What each symbol does to the nodes:
state | e z x i a n
hj | cr dj lf sz ql pn
lb | cn ct zn cg dh dm
cd | gm gz sq zp mg ct
md | qh dg dp bm nr fc
qn | ql mh tg qz hl hj
tq | qg gb gl zm lg qp
cg | gf lb bs gt zn rp
cr | hp cm hj lc dj gr
gr | lg bm pn jq hp tq
gz | fg lp mg cd ns tg
lc | pn cr sz lp hj jq
mp | jq pn lp fg lc mh
ml | qp qg zm dj tq dp
dh | ct gm zp zn cd cn
dm | ns jj gf rp cn gz
zm | ml tq mh ql gl cm
lg | gb mn gr gl bm qg
lp | mp lc ns gz sz hl
gm | tg fg cd dh gz qz
qz | lf qn ct cn tg sz
qh | ch dc md mn dg bs
ct | qz tg dh lb gm jj
dc | zp sq dg qh ll zn
bs | cg zn fc gn ch mc
mh | zm gl hl qn jq dj
rp | mg dm mc ll gf cd
cj | hh gt qg qp gn dg
pn | gr hp lc mp cr gl
zn | lb dh ch bs zp gf
hp | bm dp cr pn cm lg
hl | mh jq fg tg mp ql
dg | dc ll nr md hh ch
dp | md nr cm hp qp mn
gb | gn fc lg tq mn cj
hh | ll mc cj nr gt dc
qp | nr cj ml cm qg md
sq | cd mg ll dc rp dh
tg | qn hl gm ct fg lf
fg | hl mp gz gm lp qn
gt | mc cg gn cj bs ll
cn | jj qz lb gf ct ns
mg | gz ns rp sq dm gm
mn | fc qh bm lg md gn
zp | dh cd dc ch sq lb
jj | sz lf cn dm qz lp
fc | bs ch mn gb qh gt
qg | cj gn tq ml gb nr
sz | lc hj jj ns lf mp
ll | sq rp hh dg mc zp
jq | gl gr mp hl pn zm
cm | dp qp dj cr ml bm
dj | cm ml ql hj zm hp
bm | mn md hp gr dp gb
mc | rp gf gt hh cg sq
gn | gt bs gb qg fc hh
gf | dm cn cg mc lb mg
nr | dg hh qp dp cj qh
ql | dj zm qn lf mh cr
lf | hj ql qz jj qn lc
gl | tq lg jq mh gr ml
ch | zn zp qh fc dc cg
ns | lp sz dm mg jj fg

In the rows, 68 stands for zero.

The rows follow the links: the fewer symbols apart two nodes are, the more alike their rows tend to be.

Each row is also shifted at random along 2 hidden directions that mean nothing.

Name the node of each row.
(67, 57, 65, 72, 60, 69, 64, 72, 80, 74, 69, 67, 72, 66, 66, 67, 67, 69, 72, 79, 52, 60, 56, 68, 71, 79, 72, 67, 64, 64, 74, 73, 73, 76, 78, 68, 55, 68) -> qp
(60, 83, 68, 71, 69, 65, 61, 82, 70, 63, 88, 58, 81, 64, 61, 85, 52, 53, 82, 63, 63, 58, 36, 69, 84, 72, 54, 80, 66, 70, 64, 56, 82, 78, 77, 89, 70, 72) -> fg
(50, 70, 55, 62, 82, 65, 59, 77, 74, 68, 77, 61, 58, 60, 71, 69, 58, 77, 66, 77, 68, 76, 66, 61, 76, 90, 75, 74, 74, 64, 73, 70, 67, 74, 63, 71, 75, 72) -> hp
(70, 56, 65, 74, 57, 75, 65, 70, 69, 69, 67, 82, 79, 63, 55, 62, 86, 68, 60, 67, 64, 70, 79, 77, 61, 73, 60, 69, 71, 77, 63, 72, 63, 85, 73, 72, 72, 67) -> cr
(83, 70, 75, 67, 62, 73, 73, 71, 63, 67, 71, 74, 80, 70, 66, 79, 72, 61, 70, 63, 69, 59, 62, 66, 71, 49, 57, 75, 64, 89, 61, 59, 68, 70, 76, 78, 73, 67) -> jj
(86, 76, 61, 63, 79, 70, 63, 79, 66, 65, 70, 65, 77, 67, 66, 72, 69, 76, 67, 62, 65, 75, 68, 63, 69, 69, 66, 66, 70, 85, 76, 74, 73, 67, 82, 64, 76, 77) -> mp
(60, 48, 66, 65, 69, 68, 65, 59, 74, 69, 68, 66, 61, 72, 80, 63, 72, 79, 67, 81, 68, 77, 72, 77, 60, 74, 66, 72, 66, 63, 63, 60, 66, 72, 67, 67, 70, 64) -> md
(80, 57, 76, 63, 68, 72, 74, 56, 65, 70, 59, 64, 69, 81, 82, 72, 73, 73, 70, 70, 69, 70, 68, 76, 55, 56, 64, 64, 60, 66, 64, 58, 70, 57, 74, 65, 67, 65) -> mc
(49, 65, 72, 66, 68, 80, 70, 75, 70, 68, 61, 83, 67, 64, 57, 65, 76, 65, 59, 65, 66, 67, 81, 55, 63, 71, 74, 74, 70, 81, 79, 85, 64, 80, 66, 67, 67, 73) -> mh
(81, 52, 64, 66, 63, 60, 67, 58, 72, 72, 68, 70, 61, 66, 76, 61, 74, 80, 60, 81, 75, 77, 91, 75, 66, 63, 69, 69, 71, 70, 59, 59, 57, 65, 61, 65, 73, 62) -> cj
(68, 72, 78, 70, 62, 76, 73, 70, 63, 66, 70, 76, 79, 66, 58, 71, 77, 56, 66, 60, 72, 63, 73, 69, 68, 53, 60, 75, 69, 84, 63, 64, 66, 73, 68, 79, 74, 68) -> qz
(80, 81, 69, 78, 57, 63, 75, 62, 62, 67, 68, 71, 69, 72, 60, 65, 71, 57, 71, 58, 81, 63, 76, 75, 69, 56, 65, 62, 68, 61, 59, 66, 66, 62, 61, 69, 69, 62) -> lb
(80, 79, 60, 67, 85, 69, 62, 77, 62, 64, 68, 66, 73, 69, 64, 70, 71, 72, 69, 60, 70, 80, 68, 67, 66, 74, 67, 65, 72, 76, 74, 74, 71, 66, 75, 64, 79, 77) -> hl
(89, 61, 61, 67, 59, 54, 72, 62, 71, 72, 68, 68, 62, 61, 70, 66, 70, 75, 63, 78, 75, 72, 85, 71, 78, 59, 73, 66, 71, 69, 61, 61, 60, 59, 58, 62, 67, 61) -> fc
(107, 71, 71, 69, 66, 72, 72, 63, 54, 63, 54, 71, 82, 80, 72, 70, 83, 74, 67, 54, 68, 74, 78, 78, 55, 53, 59, 55, 64, 76, 64, 67, 70, 56, 79, 57, 73, 72) -> cn
(57, 83, 74, 79, 68, 73, 74, 61, 55, 65, 54, 83, 64, 79, 63, 53, 81, 62, 64, 54, 83, 73, 91, 71, 52, 68, 74, 59, 76, 49, 66, 80, 62, 62, 49, 60, 71, 69) -> cd
(65, 74, 66, 77, 64, 60, 68, 64, 80, 71, 71, 56, 62, 72, 73, 71, 54, 62, 76, 74, 63, 56, 47, 64, 80, 74, 77, 63, 65, 48, 73, 70, 76, 60, 65, 65, 50, 67) -> gt
(70, 62, 56, 69, 71, 67, 57, 75, 74, 65, 81, 62, 77, 60, 64, 71, 68, 74, 69, 73, 61, 73, 58, 79, 71, 82, 58, 74, 71, 72, 63, 62, 72, 83, 81, 82, 73, 69) -> zm
(91, 64, 54, 62, 70, 57, 61, 74, 72, 70, 75, 60, 71, 57, 69, 72, 65, 82, 66, 76, 64, 76, 70, 67, 82, 75, 68, 68, 71, 79, 69, 65, 67, 67, 74, 67, 72, 68) -> cm
(75, 64, 58, 66, 69, 60, 64, 74, 73, 73, 68, 69, 61, 57, 67, 63, 68, 78, 61, 75, 67, 74, 83, 60, 76, 80, 78, 67, 74, 75, 73, 76, 62, 67, 63, 61, 69, 68) -> ml
(88, 64, 53, 67, 70, 60, 58, 76, 71, 67, 81, 58, 75, 62, 68, 74, 68, 81, 69, 76, 61, 75, 63, 77, 76, 79, 60, 70, 71, 78, 62, 62, 71, 75, 82, 71, 77, 70) -> gr

The symbols that take the first to the second take the third to the fourth, perhaps in another order. What is the fourth?
Answer with the node's name.
A (67, 69, 68, 63, 71, 75, 69, 81, 69, 70, 66, 76, 73, 65, 62, 72, 70, 69, 62, 68, 62, 63, 70, 56, 73, 68, 70, 74, 66, 86, 78, 80, 65, 77, 75, 67, 66, 72)
B (107, 60, 53, 68, 68, 56, 61, 73, 66, 69, 76, 64, 79, 58, 65, 68, 75, 84, 62, 74, 64, 81, 78, 78, 73, 71, 62, 64, 72, 82, 62, 64, 66, 67, 80, 64, 78, 67)
C (42, 78, 68, 74, 68, 61, 70, 67, 77, 73, 69, 64, 46, 64, 71, 64, 50, 62, 72, 74, 73, 62, 64, 57, 82, 76, 88, 71, 71, 47, 76, 73, 67, 59, 51, 67, 59, 64)
D zn

A (89, 58, 61, 70, 57, 63, 62, 74, 81, 75, 73, 61, 74, 66, 65, 77, 64, 69, 72, 78, 49, 58, 48, 69, 82, 75, 69, 67, 62, 72, 75, 72, 74, 73, 85, 68, 52, 67)
B (47, 76, 71, 76, 65, 66, 70, 62, 73, 72, 62, 68, 50, 71, 70, 59, 65, 62, 70, 68, 71, 62, 66, 61, 69, 77, 84, 63, 71, 41, 72, 78, 68, 62, 53, 62, 55, 67)
C (94, 69, 75, 65, 70, 76, 79, 62, 53, 63, 49, 78, 77, 80, 71, 62, 89, 73, 61, 54, 76, 78, 94, 74, 49, 49, 63, 56, 69, 79, 69, 74, 64, 59, 72, 54, 73, 71)
D mp

A (70, 85, 69, 77, 68, 71, 73, 62, 58, 66, 60, 74, 68, 79, 64, 61, 77, 62, 70, 56, 79, 69, 80, 77, 61, 65, 69, 59, 72, 52, 66, 72, 67, 62, 61, 63, 72, 70)
B (69, 83, 71, 76, 72, 70, 70, 62, 61, 63, 62, 66, 69, 78, 68, 68, 68, 65, 74, 54, 73, 71, 63, 72, 61, 69, 69, 61, 69, 53, 71, 72, 75, 59, 67, 63, 68, 71)
C (52, 63, 64, 68, 72, 73, 59, 76, 74, 69, 83, 67, 73, 62, 63, 71, 64, 68, 68, 72, 60, 67, 56, 73, 70, 86, 61, 75, 69, 66, 69, 68, 72, 84, 76, 83, 73, 70)
D zm

A (50, 50, 70, 68, 64, 76, 68, 62, 74, 70, 60, 76, 62, 70, 73, 58, 80, 72, 65, 78, 66, 74, 79, 76, 54, 81, 74, 66, 67, 55, 69, 75, 63, 79, 65, 63, 62, 66)
B (68, 65, 63, 69, 62, 64, 64, 78, 80, 75, 77, 60, 67, 60, 62, 73, 57, 70, 74, 76, 54, 57, 51, 60, 88, 79, 78, 73, 64, 70, 80, 76, 73, 71, 75, 67, 54, 70)
C (70, 66, 59, 65, 69, 62, 66, 75, 75, 74, 67, 71, 62, 57, 65, 65, 66, 75, 63, 75, 63, 71, 79, 59, 78, 76, 82, 69, 71, 75, 74, 79, 63, 68, 62, 61, 64, 67)
D gr

A (82, 67, 51, 62, 76, 57, 55, 80, 76, 68, 88, 51, 70, 58, 70, 80, 54, 82, 73, 79, 60, 73, 50, 69, 83, 82, 63, 73, 69, 75, 69, 58, 75, 69, 79, 74, 76, 68)
B (56, 64, 67, 66, 64, 66, 67, 73, 77, 73, 66, 71, 62, 63, 66, 66, 65, 68, 65, 75, 59, 63, 66, 58, 78, 81, 81, 68, 68, 66, 81, 83, 68, 72, 64, 65, 56, 67)
C (66, 81, 63, 74, 76, 71, 65, 70, 57, 62, 66, 75, 75, 70, 60, 62, 81, 70, 65, 52, 76, 77, 83, 74, 60, 77, 67, 65, 75, 66, 65, 75, 68, 71, 68, 66, 82, 72)
D hj

A (62, 56, 69, 72, 58, 71, 68, 68, 77, 75, 65, 73, 68, 67, 64, 64, 74, 70, 66, 77, 56, 64, 69, 69, 66, 78, 76, 66, 67, 63, 74, 79, 69, 75, 70, 65, 54, 66)
B (49, 62, 62, 70, 75, 72, 60, 71, 71, 66, 75, 73, 66, 62, 66, 66, 73, 71, 66, 71, 66, 77, 71, 73, 66, 87, 64, 72, 72, 67, 66, 71, 68, 85, 70, 75, 77, 72)
C (57, 76, 72, 74, 67, 65, 67, 63, 75, 71, 68, 58, 62, 78, 74, 71, 55, 62, 80, 71, 57, 60, 45, 68, 74, 76, 77, 63, 65, 43, 73, 69, 79, 61, 67, 67, 53, 68)
D mn

A (77, 75, 63, 66, 79, 71, 68, 71, 56, 61, 60, 78, 73, 70, 63, 59, 86, 77, 57, 56, 74, 81, 95, 69, 55, 72, 69, 65, 77, 76, 72, 82, 64, 67, 67, 59, 82, 76)
B (74, 59, 60, 72, 64, 70, 62, 77, 71, 68, 81, 70, 81, 62, 60, 66, 75, 71, 65, 70, 60, 70, 65, 79, 68, 78, 58, 71, 70, 74, 62, 67, 69, 84, 80, 77, 72, 71)
C (46, 46, 71, 69, 68, 77, 70, 58, 74, 72, 60, 78, 57, 71, 72, 52, 82, 74, 60, 78, 71, 79, 89, 75, 52, 80, 74, 67, 68, 57, 65, 73, 59, 77, 60, 65, 67, 66)
D gt

A (59, 74, 71, 62, 77, 74, 67, 81, 68, 69, 64, 74, 68, 65, 65, 72, 68, 72, 65, 66, 64, 66, 67, 51, 72, 71, 76, 72, 70, 84, 81, 82, 69, 72, 72, 64, 69, 73)
B (48, 80, 72, 74, 66, 75, 73, 69, 60, 65, 68, 83, 74, 66, 56, 63, 80, 56, 63, 53, 78, 67, 84, 71, 59, 71, 64, 73, 72, 66, 62, 71, 62, 80, 59, 76, 76, 69)
C (67, 81, 67, 74, 68, 71, 66, 72, 60, 63, 76, 71, 77, 65, 59, 69, 73, 60, 69, 57, 72, 68, 68, 76, 66, 72, 60, 70, 72, 69, 60, 65, 72, 77, 71, 79, 78, 71)
D ct

A (47, 65, 61, 64, 81, 71, 57, 73, 72, 66, 76, 71, 63, 61, 67, 63, 70, 75, 64, 72, 70, 80, 74, 72, 65, 88, 68, 75, 74, 66, 65, 71, 65, 82, 66, 75, 80, 72)
B (96, 64, 51, 62, 74, 53, 57, 78, 75, 70, 84, 53, 74, 60, 70, 76, 59, 83, 68, 78, 63, 77, 58, 73, 84, 78, 62, 70, 69, 78, 66, 57, 72, 70, 81, 72, 77, 68)
C (66, 64, 74, 65, 77, 70, 66, 63, 76, 69, 70, 50, 71, 82, 88, 81, 52, 71, 81, 75, 61, 65, 39, 70, 69, 66, 68, 65, 59, 55, 70, 55, 80, 59, 79, 71, 61, 66)
D cg

A (64, 77, 73, 71, 60, 71, 68, 72, 63, 65, 76, 71, 77, 66, 58, 74, 70, 57, 70, 61, 69, 61, 64, 68, 72, 59, 58, 75, 70, 75, 62, 63, 71, 76, 71, 81, 73, 68)
B (77, 73, 74, 68, 61, 72, 72, 74, 66, 66, 76, 71, 81, 66, 61, 80, 67, 58, 72, 64, 68, 58, 58, 69, 75, 55, 55, 77, 63, 84, 63, 60, 70, 73, 77, 80, 72, 67)
C (52, 83, 73, 73, 64, 65, 74, 63, 64, 66, 71, 70, 58, 67, 68, 70, 60, 53, 73, 64, 81, 61, 65, 65, 76, 61, 70, 73, 68, 55, 62, 63, 67, 63, 51, 75, 68, 65)
D rp

A (24, 70, 82, 68, 77, 78, 75, 56, 70, 67, 50, 75, 47, 83, 79, 56, 70, 65, 68, 69, 76, 72, 75, 64, 46, 76, 82, 64, 71, 42, 75, 78, 67, 66, 50, 58, 62, 71)
B (62, 75, 67, 76, 61, 58, 69, 65, 74, 74, 69, 63, 59, 66, 68, 67, 57, 61, 74, 72, 68, 62, 62, 65, 79, 73, 78, 67, 72, 49, 72, 69, 68, 62, 56, 66, 55, 64)
C (63, 68, 62, 67, 67, 64, 63, 76, 79, 74, 70, 66, 61, 61, 67, 67, 59, 70, 68, 78, 59, 65, 64, 55, 80, 80, 82, 70, 71, 71, 80, 80, 67, 70, 66, 65, 57, 69)
D hp

A (66, 70, 77, 67, 66, 76, 75, 69, 60, 66, 63, 80, 74, 71, 63, 71, 80, 58, 63, 60, 77, 64, 79, 64, 62, 48, 60, 73, 70, 85, 66, 68, 62, 73, 68, 72, 73, 68)
B (34, 89, 64, 70, 91, 70, 60, 78, 63, 61, 73, 67, 65, 68, 66, 67, 62, 62, 74, 59, 74, 73, 59, 62, 68, 89, 69, 73, 72, 58, 71, 75, 76, 75, 63, 72, 81, 78)
C (63, 60, 70, 66, 61, 79, 71, 75, 67, 72, 61, 84, 75, 61, 56, 63, 83, 64, 59, 67, 63, 66, 82, 63, 61, 70, 67, 73, 70, 84, 72, 81, 64, 83, 70, 69, 67, 69)
D gr

A (53, 69, 66, 67, 67, 64, 68, 74, 78, 75, 65, 73, 58, 60, 64, 61, 65, 70, 62, 77, 64, 65, 75, 54, 77, 85, 86, 69, 72, 65, 82, 86, 63, 70, 60, 63, 59, 69)
B (69, 46, 66, 68, 67, 68, 64, 61, 78, 70, 69, 67, 68, 69, 76, 66, 75, 76, 70, 80, 63, 73, 65, 80, 63, 75, 65, 67, 66, 62, 63, 63, 69, 74, 75, 70, 65, 65)
C (79, 84, 70, 70, 80, 68, 66, 70, 64, 64, 66, 56, 74, 81, 74, 77, 62, 66, 81, 58, 68, 69, 50, 73, 66, 66, 64, 61, 64, 61, 72, 65, 82, 60, 77, 65, 66, 74)
D jj

A (32, 75, 74, 74, 73, 68, 70, 64, 77, 71, 66, 62, 54, 77, 77, 65, 52, 59, 79, 69, 67, 61, 51, 63, 68, 83, 82, 66, 66, 40, 77, 77, 77, 63, 58, 66, 52, 70)
B (65, 81, 75, 76, 61, 63, 75, 64, 62, 68, 69, 72, 64, 70, 64, 68, 64, 58, 71, 63, 78, 65, 73, 69, 71, 57, 70, 67, 70, 61, 59, 64, 65, 61, 54, 74, 70, 65)
C (62, 72, 77, 67, 62, 64, 77, 59, 66, 68, 67, 72, 60, 71, 72, 69, 64, 60, 68, 68, 81, 65, 75, 66, 69, 50, 70, 73, 67, 69, 59, 60, 59, 62, 54, 72, 72, 62)
D gm

A (87, 72, 66, 78, 58, 58, 70, 62, 72, 72, 68, 63, 66, 68, 67, 68, 65, 65, 69, 73, 67, 61, 69, 72, 78, 68, 73, 60, 69, 58, 69, 69, 68, 59, 62, 62, 55, 61)
B (78, 51, 61, 61, 68, 61, 63, 64, 76, 70, 77, 58, 64, 67, 79, 70, 61, 80, 68, 83, 67, 73, 61, 78, 72, 70, 62, 72, 66, 66, 62, 51, 69, 67, 72, 74, 72, 63)
C (63, 69, 77, 63, 71, 66, 70, 65, 71, 71, 72, 57, 63, 72, 81, 81, 50, 62, 76, 73, 73, 64, 50, 64, 78, 54, 64, 77, 63, 69, 64, 48, 70, 59, 64, 75, 69, 65)
D ch

A (72, 68, 54, 66, 76, 58, 59, 78, 75, 68, 81, 57, 67, 58, 69, 72, 59, 78, 68, 78, 64, 76, 62, 67, 79, 85, 68, 73, 70, 73, 69, 65, 70, 73, 72, 72, 75, 72)
B (76, 73, 67, 63, 78, 73, 69, 80, 65, 66, 62, 72, 73, 65, 66, 71, 72, 76, 64, 63, 67, 71, 75, 57, 66, 70, 70, 68, 69, 85, 80, 80, 69, 68, 73, 62, 73, 77)
C (52, 64, 81, 62, 75, 73, 77, 56, 69, 68, 63, 68, 57, 72, 82, 70, 63, 69, 67, 73, 78, 70, 73, 64, 64, 55, 72, 73, 64, 67, 65, 59, 64, 64, 57, 69, 73, 66)
D fc

